Below is a small trained network, with its code and all its weights. Each question gives an input and a target symbol and asks what happens when units are switched off, that is, made to give their printed mean instead of their output.

import numpy as np


def w(rows, s, z=0):
    codes = np.array(rows[::2]) - 128.0
    scale = np.full(codes.shape[1], s)
    scale[-1] = z or s
    return codes * scale


def norm(h):
    return h / np.sqrt((h * h).mean(-1, keepdims=True) + 1e-5)


def f(y):
    return y / 2 * (1 + np.tanh(0.7978845608 * (y + 0.044715 * y**3)))


def softmax(a):
    e = np.exp(a - a.max(-1, keepdims=True))
    return e / e.sum(-1, keepdims=True)


def log_softmax(a):
    a = a - a.max(-1, keepdims=True)
    return a - np.log(np.exp(a).sum(-1, keepdims=True))


def net(x, mask):
    ids = ['βγδζθμξστ'.index(c) for c in x.split()]
    T = len(ids)
    res = E[ids] + P[:T]
    q, k, v = (norm(res) @ M[0].T for M in (Q, K, V))
    z = softmax(np.where(np.tri(T) > 0, q @ k.T / 2**0.5, -1e9)) @ v
    res = res + np.where(mask[0], z, O[0][:, -1]) @ O[0][:, :-1]
    y = f(norm(res) @ A[0][:, :-1].T + A[0][:, -1])
    res = res + np.where(mask[1:17], y, B[0][:, -1]) @ B[0][:, :-1]
    return log_softmax(norm(res)[-1] @ U[:, :-1].T + U[:, -1])


Q, K, V, O, A, B = {}, {}, {}, {}, {}, {}
E = w([
[93,112,144,142,120],'β',
[111,120,146,166,135],'γ',
[74,114,135,122,128],'δ',
[125,123,153,141,112],'ζ',
[129,101,121,135,91],'θ',
[130,129,148,170,112],'μ',
[91,106,135,140,105],'ξ',
[97,118,127,112,112],'σ',
[4,158,124,226,186],'τ',
],0.026)
P = w([
[253,100,145,81,135],'0',
[87,177,133,92,187],'1',
[65,204,160,148,181],'2',
[83,192,172,167,149],'3',
[69,176,175,126,130],'4',
[112,206,167,178,82],'5',
[129,196,171,158,55],'6',
[85,173,190,112,59],'7',
[63,161,183,90,16],'8',
],0.0067)
Q[0] = w([
[254,221,33,158,242],'head 1',
[201,95,58,30,205],'head 1',
],0.0088)
K[0] = w([
[90,254,90,115,87],'head 1',
[29,190,32,238,136],'head 1',
],0.0088)
V[0] = w([
[248,131,61,213,63],'head 1',
[79,183,171,232,135],'head 1',
],0.012)
O[0] = w([
[117,3,102,132,143,97],'head 1',
[99,156,49,181,91,5],'head 1',
],0.013,0.012)
A[0] = w([
[98,120,89,161,96,151],'neuron 1',
[133,144,105,127,120,64],'neuron 2',
[96,194,123,120,123,181],'neuron 3',
[89,133,148,120,96,252],'neuron 4',
[120,197,141,159,110,149],'neuron 5',
[143,88,119,87,78,204],'neuron 6',
[118,114,167,125,86,149],'neuron 7',
[198,109,145,136,63,236],'neuron 8',
[89,112,130,102,138,189],'neuron 9',
[109,139,138,122,155,91],'neuron 10',
[152,172,35,149,134,126],'neuron 11',
[120,78,101,166,138,170],'neuron 12',
[139,164,126,156,130,64],'neuron 13',
[124,178,2,166,130,187],'neuron 14',
[138,106,170,115,122,118],'neuron 15',
[111,86,129,147,127,203],'neuron 16',
],0.016,0.0029)
B[0] = w([
[212,147,90,86,255,151],'neuron 1',
[145,97,161,190,154,108],'neuron 2',
[95,41,37,148,67,237],'neuron 3',
[139,226,73,157,179,254],'neuron 4',
[79,30,62,86,115,234],'neuron 5',
[113,224,197,166,111,201],'neuron 6',
[55,121,105,121,162,236],'neuron 7',
[42,146,118,159,167,192],'neuron 8',
[185,112,178,227,79,200],'neuron 9',
[155,86,108,186,183,154],'neuron 10',
[146,157,201,144,216,132],'neuron 11',
[201,194,164,50,67,189],'neuron 12',
[91,72,136,97,155,134],'neuron 13',
[198,199,189,221,247,153],'neuron 14',
[77,99,123,158,188,246],'neuron 15',
[171,242,82,213,10,187],'neuron 16',
],0.0065,0.0059)
U = w([
[49,159,140,247,179,116],'β',
[132,171,146,185,69,173],'γ',
[121,211,105,73,75,207],'δ',
[136,161,171,71,224,153],'ζ',
[178,107,63,177,82,55],'θ',
[204,195,94,177,132,49],'μ',
[139,162,86,157,170,4],'ξ',
[165,2,121,129,147,102],'σ',
[58,97,27,109,139,124],'τ',
],0.013,0.0041)

Each question gives the input, a string of symbols that net reads in full, and the target symbol t.
The units are the heads (2 rows each of Q, K, V and O) and the neurons (one row each of A and B). Each row of codes is followed by its name. A weight is (code - 128) times the scale printed after its matrix; where a second scale follows, it is the last column's (O, A, B and U).
mask holds one flag per unit, heads first, then neurons. A switched-off unit (its flag False) gives its mean, the last column of its rows in O or B, instead of its output. The means were averaged over made-up inputs and are rounded, as every weight is.
A unit's drop is (log p(t) with every unit on - log p(t) with that unit switched off) / (log p(t) with every unit on - log p(t) with every unit switched off).
The circuit of an input: a set's keep is (log p(t) with only the set's units on - log p(t) with every unit switched off) / (log p(t) with every unit on - log p(t) with every unit switched off). Starting from the 12 units with the biggest drops (on a tie, the unit counted first), units are removed one at a time, each time the one whose removal leaves the highest keep (on an exact tie, the one counted first), for as long as the keep stays at least 0.8.
units of the circuit, in order: the units of the circuit, biggest drop first
top k neurons: the k neurons with the biggest drops, biggest first
drop of u: that unit's drop, to one decimal
input β σ θ σ β σ β ξ, target τ: units of the circuit, in order : head 1; neuron 5; neuron 3
input β τ β σ τ δ, target τ: units of the circuit, in order : head 1; neuron 5; neuron 3
input μ σ θ σ θ σ θ σ, target θ: units of the circuit, in order : head 1; neuron 16; neuron 12
input δ θ θ σ θ θ β, target δ: units of the circuit, in order : head 1; neuron 5
input ζ σ σ β ξ, target γ: top 2 neurons : neuron 16; neuron 12
input β θ σ σ ξ σ ζ ζ, target τ: top neuron : neuron 5
input ζ σ θ, target γ: top 3 neurons : neuron 16; neuron 6; neuron 12
input γ θ ξ σ σ μ σ μ, target μ: units of the circuit, in order : head 1; neuron 1; neuron 12; neuron 14
input β σ θ, target τ: units of the circuit, in order : head 1; neuron 5
input μ β σ δ θ σ σ δ γ, target θ: top 3 neurons : neuron 16; neuron 12; neuron 1
input ξ ξ θ σ θ θ θ σ, target β: units of the circuit, in order : head 1; neuron 12; neuron 9
input ξ σ σ, target β: units of the circuit, in order : head 1; neuron 9
input β β σ δ σ β, target τ: drop of neuron 5 : 0.1
input ζ τ θ σ β μ β, target γ: drop of neuron 12 : 0.5
input θ ζ σ θ σ θ σ θ ξ, target σ: drop of head 1 : 1.8
